Here is a tiny trained network, its code and every weight. The questions are about switching its units off for an input and a class, where a switched-off unit gives its printed mean instead of its output.

import numpy as np


def w(rows, s, z=0):
    codes = np.array(rows[::2]) - 128.0
    scale = np.full(codes.shape[1], s)
    scale[-1] = z or s
    return codes * scale


def norm(h):
    return h / np.sqrt((h * h).mean(-1, keepdims=True) + 1e-5)


def f(y):
    return y / 2 * (1 + np.tanh(0.7978845608 * (y + 0.044715 * y**3)))


def log_softmax(a):
    a = a - a.max(-1, keepdims=True)
    return a - np.log(np.exp(a).sum(-1, keepdims=True))


def net(x, mask):
    res = np.array(x, float).reshape(1, 6) / 4 @ E
    u = 0
    for l in range(2):
        y = f(norm(res) @ A[l][:, :-1].T + A[l][:, -1])
        res = res + np.where(mask[u : u + 3], y, B[l][:, -1]) @ B[l][:, :-1]
        u += 3
    return log_softmax(norm(res)[-1] @ U[:, :-1].T + U[:, -1])


A, B = {}, {}
E = w([
[146,74,205,191,108,2,235],'x0',
[47,76,74,212,86,146,148],'x1',
[139,128,180,115,53,141,153],'x2',
[121,188,146,206,55,143,97],'x3',
[201,45,191,177,149,119,117],'x4',
[89,9,186,91,91,53,130],'x5',
],0.0088)
A[0] = w([
[155,78,105,189,125,7,150,175],'L0N1',
[72,237,123,28,12,90,131,45],'L0N2',
[68,149,58,213,192,115,241,4],'L0N3',
],0.012,0.003)
B[0] = w([
[112,121,195,211,215,128,139,254],'L0N1',
[2,173,227,171,46,132,126,224],'L0N2',
[36,126,191,132,146,183,66,206],'L0N3',
],0.0089,0.0078)
A[1] = w([
[201,192,127,213,70,206,71,101],'L1N1',
[158,101,133,141,109,55,244,1],'L1N2',
[178,224,225,7,136,156,151,118],'L1N3',
],0.02,0.006)
B[1] = w([
[186,128,96,118,141,144,148,254],'L1N1',
[114,114,96,140,81,47,255,176],'L1N2',
[136,51,141,111,185,111,83,244],'L1N3',
],0.018,0.0099)
U = w([
[175,206,76,210,122,229,164,111],'0',
[250,84,65,46,203,173,58,199],'1',
[147,59,149,151,126,22,225,81],'2',
[39,213,114,108,4,170,107,2],'3',
[60,71,212,164,181,138,69,194],'4',
],0.014,0.0077)

Each question gives the input, the list of numbers given to net, and the class t.
The units are the neurons (one row each of A and B). Each row of codes is followed by its name. A weight is (code - 128) times the scale printed after its matrix; where a second scale follows, it is the last column's (A, B and U).
mask holds one flag per neuron, layer by layer. A switched-off neuron (its flag False) gives its mean, the last column of its row in B, instead of its output. The means were averaged over made-up inputs and are rounded, as every weight is.
A unit's drop is (log p(t) with every unit on - log p(t) with that unit switched off) / (log p(t) with every unit on - log p(t) with every unit switched off).
The circuit of an input: a set's keep is (log p(t) with only the set's units on - log p(t) with every unit switched off) / (log p(t) with every unit on - log p(t) with every unit switched off). Starting from all 6 units, units are removed one at a time, each time the one whose removal leaves the highest keep (on an exact tie, the one counted first), for as long as the keep stays at least 0.8.
circuit, biggest first: the units of the circuit, biggest drop first
most important unit: the unit with the biggest drop
k most important neurons: the k neurons with the biggest drops, biggest first
top k neurons in layer l: the k neurons of layer l with the biggest drops, biggest first
drop of u: that unit's drop, to one decimal
input [-6,4,7,0,3,-6], class 1: circuit, biggest first => [L1N1]
input [-8,2,3,5,-2,0], class 0: circuit, biggest first => [L1N1; L0N2]
input [7,1,2,3,1,-8], class 0: 3 most important neurons => [L1N3; L0N3; L1N1]
input [7,5,-6,-8,-3,4], class 4: 2 most important neurons => [L0N3; L0N1]
input [1,7,-1,6,-6,-4], class 3: circuit, biggest first => [L0N3; L0N1]
input [0,3,8,-2,-1,3], class 3: 4 most important neurons => [L1N3; L0N2; L1N1; L0N1]
input [-6,-7,7,7,-4,2], class 4: circuit, biggest first => [L0N2; L1N3]
input [0,7,-4,4,-8,5], class 3: 3 most important neurons => [L1N3; L0N1; L0N2]
input [7,-2,6,8,-7,-6], class 3: 2 most important neurons => [L0N2; L0N1]
input [3,-4,-8,-3,-7,-3], class 4: 2 most important neurons => [L1N1; L0N3]
input [-8,7,0,7,2,4], class 1: top 2 neurons in layer 1 => [L1N1; L1N2]
input [-3,-8,3,-1,-8,-4], class 4: 2 most important neurons => [L0N2; L1N3]
input [0,0,0,7,5,-4], class 1: 2 most important neurons => [L1N1; L0N2]
input [3,-2,6,0,-7,0], class 4: 4 most important neurons => [L0N2; L1N3; L1N2; L1N1]
input [-6,-5,-7,-1,-6,6], class 4: most important unit => L1N1
input [-5,7,1,6,-2,4], class 0: 3 most important neurons => [L1N1; L0N3; L1N3]
input [-2,7,2,0,-6,6], class 3: 2 most important neurons => [L1N3; L0N1]
input [1,0,4,4,-6,-6], class 3: 2 most important neurons => [L0N2; L0N1]
input [0,-6,8,-7,-4,1], class 4: 2 most important neurons => [L0N2; L1N1]
input [-5,4,8,-2,-3,8], class 3: 2 most important neurons => [L1N3; L0N1]
input [-3,4,-1,-4,-7,-4], class 3: most important unit => L1N3
input [-1,1,3,2,2,0], class 1: 2 most important neurons => [L1N1; L0N2]
input [1,-3,3,2,-3,-6], class 1: top 2 neurons in layer 0 => [L0N1; L0N3]
input [-5,4,-1,7,2,8], class 1: drop of L0N1 => 0.4
input [-5,1,-2,-5,-6,5], class 3: drop of L1N3 => 0.4
input [-4,-1,5,3,3,-7], class 1: drop of L0N2 => 0.0
input [5,-4,-8,-2,-8,-6], class 4: drop of L1N1 => 0.2
input [4,3,-6,-3,2,0], class 4: top neuron in layer 0 => [L0N3]
input [-8,3,3,5,3,-1], class 1: top 2 neurons in layer 1 => [L1N1; L1N2]
